[[-4.35 -3.21 -1.21  2.34 -6.19]
 [-4.35 -0.38 -7.92 -1.14 -3.55]]	-7.92

[[-0.57  0.32  3.48  5.45  4.88 -2.80]
 [ 3.18 -3.05 -1.38  2.93  4.76 -3.53]
 [ 0.58  0.67  0.98  1.00 -2.08 -6.61]]	-1.38

[[ 3.34 -2.41  7.64 -8.11  2.80  6.35]
 [ 1.01 -2.26 -2.87  2.57  2.47 -5.13]]	-2.87

[[-4.48  2.79 -3.60  4.65  5.01  4.39]
 [-4.20  5.88 -2.04  4.25  4.19  4.55]]	-2.04

[[3.70 5.14 7.10 3.86]
 [5.20 5.49 6.88 2.83]
 [4.97 5.95 7.60 2.50]]	6.88

[[ 5.00  1.22 -4.61 -5.02]
 [-3.82  4.64 -6.76 -6.60]]	-6.76
---
Q:
[[-4.67  3.22  0.67  5.05  2.03]
 [ 3.35  2.21 -7.22  0.09 -2.27]
 [-3.18  1.74 -3.93  6.38 -3.32]]
A: -4.67, -3.32

Q:
[[ 4.05 -1.98 -2.69 -2.70]
 [ 7.67 -3.01 -4.98 -5.14]
 [ 1.36 -0.39 -0.65 -1.30]]
A: 4.05, -1.30

Q: [-5.69 -2.81  2.40  6.21]
A: -5.69, 6.21

Q:
[[-2.17 -3.20  6.51  2.30 -1.88]
 [ 0.32 -5.40  0.88  1.59 -1.54]
 [-1.62 -6.52  3.40 -5.30 -3.38]]
A: -2.17, -3.38

Q: [-6.79  2.76  2.37 -7.22 -6.75  7.00]
A: -6.79, 7.00

Q: [ 4.74  2.86 -3.40 -4.15 -4.70 -0.83  6.26]
A: 4.74, 6.26
---
[[ 0.54  0.02  1.73  0.07 -1.19  0.57]
 [ 5.50  3.52  2.49 -6.06 -0.18  2.46]
 [-0.91 -2.07  1.24  2.95 -2.28 -0.98]] => -2.28

[[ 3.16 -3.88 -5.21  4.94 -2.77 -7.29  3.31]
 [-1.87 -7.18 -1.38 -2.30  1.88  3.55 -6.34]
 [ 4.71 -0.86 -1.95 -0.51  4.03 -1.85  6.51]] => -1.85

[[ 7.78 -7.91  6.21 -6.60  5.34  6.67 -7.69]
 [ 7.55 -7.95  5.94 -5.42  5.50  6.50 -6.64]
 [-6.16  5.83 -4.87  4.62 -4.67 -5.54  6.49]] => -5.54

[[-5.96 -5.99 -7.47  6.66 -5.18]
 [ 4.54  4.80  5.64 -4.83  4.21]
 [-4.24 -3.89 -5.06  4.36 -3.28]] => 4.36

[[6.56 7.68 5.26 1.51 0.87 5.45]
 [6.37 6.99 5.66 1.74 0.70 5.51]
 [6.35 6.86 5.03 2.10 0.14 5.18]] => 0.14

[[ 2.95 -2.70 -3.23  3.86]
 [-5.15  4.72  5.86 -6.22]
 [-4.40  4.02  4.99 -5.34]] => 4.99

[[ 6.56 -6.12  6.44  6.81  6.69  6.63  6.81]
 [-0.96  2.04 -0.79 -0.89 -0.92 -0.91 -1.11]
 [ 3.74 -3.08  3.67  3.85  3.80  3.79  3.87]] => 3.79

[[-1.53  5.98 -6.54 -7.60]
 [ 6.61  4.58 -4.37 -7.48]
 [ 3.63  7.98  2.90 -4.83]] => 2.90

[[ 4.70  4.70  5.14 -4.25  4.10 -4.16  3.73]
 [ 0.56  0.53  0.59 -0.61  0.54 -0.47  0.45]
 [-5.46 -5.46 -6.15  4.52 -4.86  4.92 -4.51]] => 4.92
---
[[-2.42 -1.85 -1.73 -3.10  0.25 -3.88  2.60 -0.45  3.87 -3.44 -4.06 -3.54
  -4.21]
 [ 1.71  1.05 -0.10 -1.08  7.59 -3.36  4.29  2.15 -2.89 -2.20 -0.07 -0.12
  -5.08]
 [ 1.75  1.67  1.55  4.32 -2.65 -1.32 -1.87  0.69  1.31 -3.26 -3.66 -0.90
  -4.09]
 [ 0.32  1.44 -0.54 -0.18  0.92  3.38  2.32  1.18  3.89  3.99 -4.99  1.92
   4.27]
 [-0.55 -1.11 -0.32  0.92  3.85  4.28 -2.24 -1.54  6.04 -4.14  5.71 -5.65
  -4.46]
 [ 0.15  1.18  0.17 -0.61 -2.64 -4.10  2.29  1.38 -1.23  2.67  4.43  0.03
   3.21]] => -4.21

[[ 2.25 -1.55  0.01 -1.03 -1.45 -0.42  2.90  0.87  0.83]
 [-0.52  6.46  1.21  3.42  0.43 -2.26 -2.33 -1.08 -3.31]
 [ 0.00 -1.47  4.92  1.75 -1.39 -3.51  1.75  0.51  1.36]
 [-1.15  3.94  3.01  4.70  1.56 -4.31  0.77 -1.39  0.01]
 [ 0.02 -0.81 -1.39 -0.41  4.66  2.80 -1.56  0.44 -0.34]
 [ 0.01 -2.85 -1.13 -1.85  1.08  5.00 -2.07 -0.84  1.05]
 [-0.23 -1.21 -0.25 -0.31 -1.14 -2.56  3.91 -0.72 -0.29]
 [-0.45 -1.69  1.98 -0.42  0.72 -0.90 -1.05  3.55  2.11]
 [-1.04 -3.68 -0.47 -0.73 -0.81  0.07  2.05 -0.30  5.21]] => 0.83

[[ 3.40 -0.81 -1.97 -0.75  2.90 -1.71  4.91 -1.91  6.02  2.22]
 [-0.98  3.27 -1.33 -2.79  3.90  4.91 -1.67 -2.76  1.37  4.93]
 [-0.96 -2.47  3.32  3.07 -0.99 -4.64 -3.40  1.72 -4.42 -3.56]
 [-5.04  1.98 -2.69  1.12 -2.82  2.59  1.21  1.17 -6.51 -0.17]
 [ 1.67  0.07  3.48 -1.25  5.31 -0.42 -5.99 -2.38  2.29  2.34]
 [-1.02 -1.67  2.80  2.76  4.76 -5.11 -3.90 -1.28 -3.43  0.47]
 [-4.67  0.85  0.73  2.06 -0.16  0.01 -3.48  0.62 -7.55 -0.46]
 [-3.05  1.69 -3.49  0.05 -5.40  3.53  3.75  2.08 -3.30 -1.37]
 [ 0.99 -3.13  0.59  2.66 -4.28 -4.58  2.74  2.83 -1.08 -4.82]] => 2.22

[[ 0.14  0.20  0.90  0.47 -0.89 -1.24 -2.70 -3.86  0.39  2.31 -2.48]
 [ 0.78 -0.57 -0.88  0.38 -2.39  2.08  1.38  1.67 -0.47 -2.28  2.74]
 [ 0.65  0.66  0.13 -0.03 -0.07  1.18  1.12  0.30  0.72 -0.95  2.20]
 [ 2.15  2.06  2.11 -0.06 -1.95  1.06 -3.28 -2.67  2.10 -0.26  3.60]
 [ 0.93 -1.77 -1.12  0.51 -5.44  1.68 -1.52  1.84 -1.23 -2.90  2.28]
 [-0.39  1.37  1.61 -1.28  3.27 -2.01 -2.39  0.85 -0.40  0.80 -0.30]
 [ 2.19  1.14  1.41  0.06 -3.80  1.60 -3.47 -1.29 -1.34 -1.58  4.30]
 [-0.41  0.73 -0.47 -0.13  3.35  0.84  4.56  1.38 -1.88 -0.22  0.90]
 [-1.52  0.24 -1.33  0.17  5.31  0.36  7.33  0.78  0.25  1.16 -1.65]
 [-1.22  0.01 -1.39  0.70  3.70  0.51  6.62 -0.92 -0.63  1.65 -2.10]
 [ 2.10  0.36  0.77  0.17 -4.82  1.87 -3.38 -0.22 -1.10 -2.36  4.27]
 [-2.04  0.13  0.56 -2.28  5.88 -3.31 -1.29  5.58 -0.12 -0.20 -1.64]] => -2.48

[[-0.04 -0.17  0.90  4.64  3.59 -0.02]
 [-0.07  0.09  0.39  0.63  2.19  5.11]
 [ 3.79  4.96  0.90  0.32  0.25 -0.22]
 [ 0.06  3.36  4.73  0.95 -0.02 -0.02]
 [-0.04  0.09  0.12  0.22  0.25  4.61]
 [-0.04 -0.02  0.39  0.95  6.26  1.56]
 [-0.04  0.09  4.03  3.97  0.28  0.10]
 [ 4.00  4.02  0.84  0.43  0.25 -0.02]
 [-0.04  1.17  5.63  1.51  0.23 -0.02]] => -0.02
